Below is a small trained network, with its code and all its weights. Each question gives an input and a class and asks what happens when units are switched off, that is, made to give their printed mean instead of their output.

import numpy as np


def w(rows, s, z=0):
    codes = np.array(rows[::2]) - 128.0
    scale = np.full(codes.shape[1], s)
    scale[-1] = z or s
    return codes * scale


def f(y):
    return np.maximum(y, 0)


def log_softmax(a):
    a = a - a.max(-1, keepdims=True)
    return a - np.log(np.exp(a).sum(-1, keepdims=True))


def net(x, mask):
    res = np.array(x, float).reshape(1, 5) / 4 @ E
    y = f(res @ A[0][:, :-1].T + A[0][:, -1])
    res = res + np.where(mask, y, B[0][:, -1]) @ B[0][:, :-1]
    return log_softmax(res[-1] @ U[:, :-1].T + U[:, -1])


A, B = {}, {}
E = w([
[123,108,116,107,138,104],'x0',
[122,124,107,126,120,101],'x1',
[86,232,35,38,155,181],'x2',
[5,34,99,174,113,195],'x3',
[128,126,124,129,132,125],'x4',
],0.014)
A[0] = w([
[255,165,132,121,144,84,3],'n1',
[187,176,147,100,125,93,52],'n2',
[100,165,97,122,140,113,122],'n3',
[68,61,94,157,107,176,34],'n4',
[139,150,51,90,162,181,162],'n5',
[58,74,96,158,119,181,46],'n6',
[133,99,175,177,129,87,122],'n7',
[142,129,129,130,111,149,31],'n8',
[219,16,169,224,116,87,171],'n9',
[131,104,97,133,111,78,161],'n10',
[83,200,79,79,150,158,182],'n11',
[95,145,148,116,111,108,65],'n12',
],0.015,0.0033)
B[0] = w([
[176,118,94,195,208,101,231],'n1',
[161,64,96,249,187,12,205],'n2',
[59,124,119,111,115,148,170],'n3',
[198,111,89,197,206,69,198],'n4',
[105,138,169,74,33,158,212],'n5',
[254,108,98,188,230,84,199],'n6',
[89,121,129,75,73,160,185],'n7',
[136,121,195,120,127,117,128],'n8',
[26,153,155,46,44,202,254],'n9',
[160,133,149,123,110,149,147],'n10',
[50,209,183,40,83,191,237],'n11',
[113,147,175,112,153,156,129],'n12',
],0.0091,0.025)
U = w([
[114,159,143,45,4,159,253],'0',
[190,134,125,166,222,40,3],'1',
],0.014,0.0024)

Each question gives the input, the list of numbers given to net, and the class t.
The units are the neurons (one row each of A and B). Each row of codes is followed by its name. A weight is (code - 128) times the scale printed after its matrix; where a second scale follows, it is the last column's (A, B and U).
mask holds one flag per neuron, in row order. A switched-off neuron (its flag False) gives its mean, the last column of its row in B, instead of its output. The means were averaged over made-up inputs and are rounded, as every weight is.
A unit's drop is (log p(t) with every unit on - log p(t) with that unit switched off) / (log p(t) with every unit on - log p(t) with every unit switched off).
The circuit of an input: a set's keep is (log p(t) with only the set's units on - log p(t) with every unit switched off) / (log p(t) with every unit on - log p(t) with every unit switched off). Starting from all 12 units, units are removed one at a time, each time the one whose removal leaves the highest keep (on an exact tie, the one counted first), for as long as the keep stays at least 0.8.
units of the circuit, in order: the units of the circuit, biggest drop first
top k neurons: the k neurons with the biggest drops, biggest first
drop when u is switched off: that unit's drop, to one decimal
input [3,4,-7,8,8], class 1: units of the circuit, in order : [n6]
input [1,7,-3,-4,-7], class 1: top 4 neurons : [n11; n1; n5; n2]
input [-3,-8,-8,-8,0], class 0: top 3 neurons : [n9; n7; n6]
input [2,0,-1,2,-8], class 1: top 3 neurons : [n11; n5; n9]
input [-1,-1,-8,-8,8], class 0: top 4 neurons : [n9; n7; n6; n4]
input [4,-6,-8,-8,-8], class 0: top 3 neurons : [n9; n7; n6]
input [1,-2,2,3,0], class 1: top 2 neurons : [n9; n6]
input [3,-7,-5,-5,5], class 0: top 3 neurons : [n9; n6; n4]
input [1,5,-1,-4,1], class 1: drop when n6 is switched off : 0.0
input [6,-3,1,3,4], class 1: drop when n9 is switched off : 0.3
input [-5,2,-8,-3,6], class 0: drop when n9 is switched off : 0.1
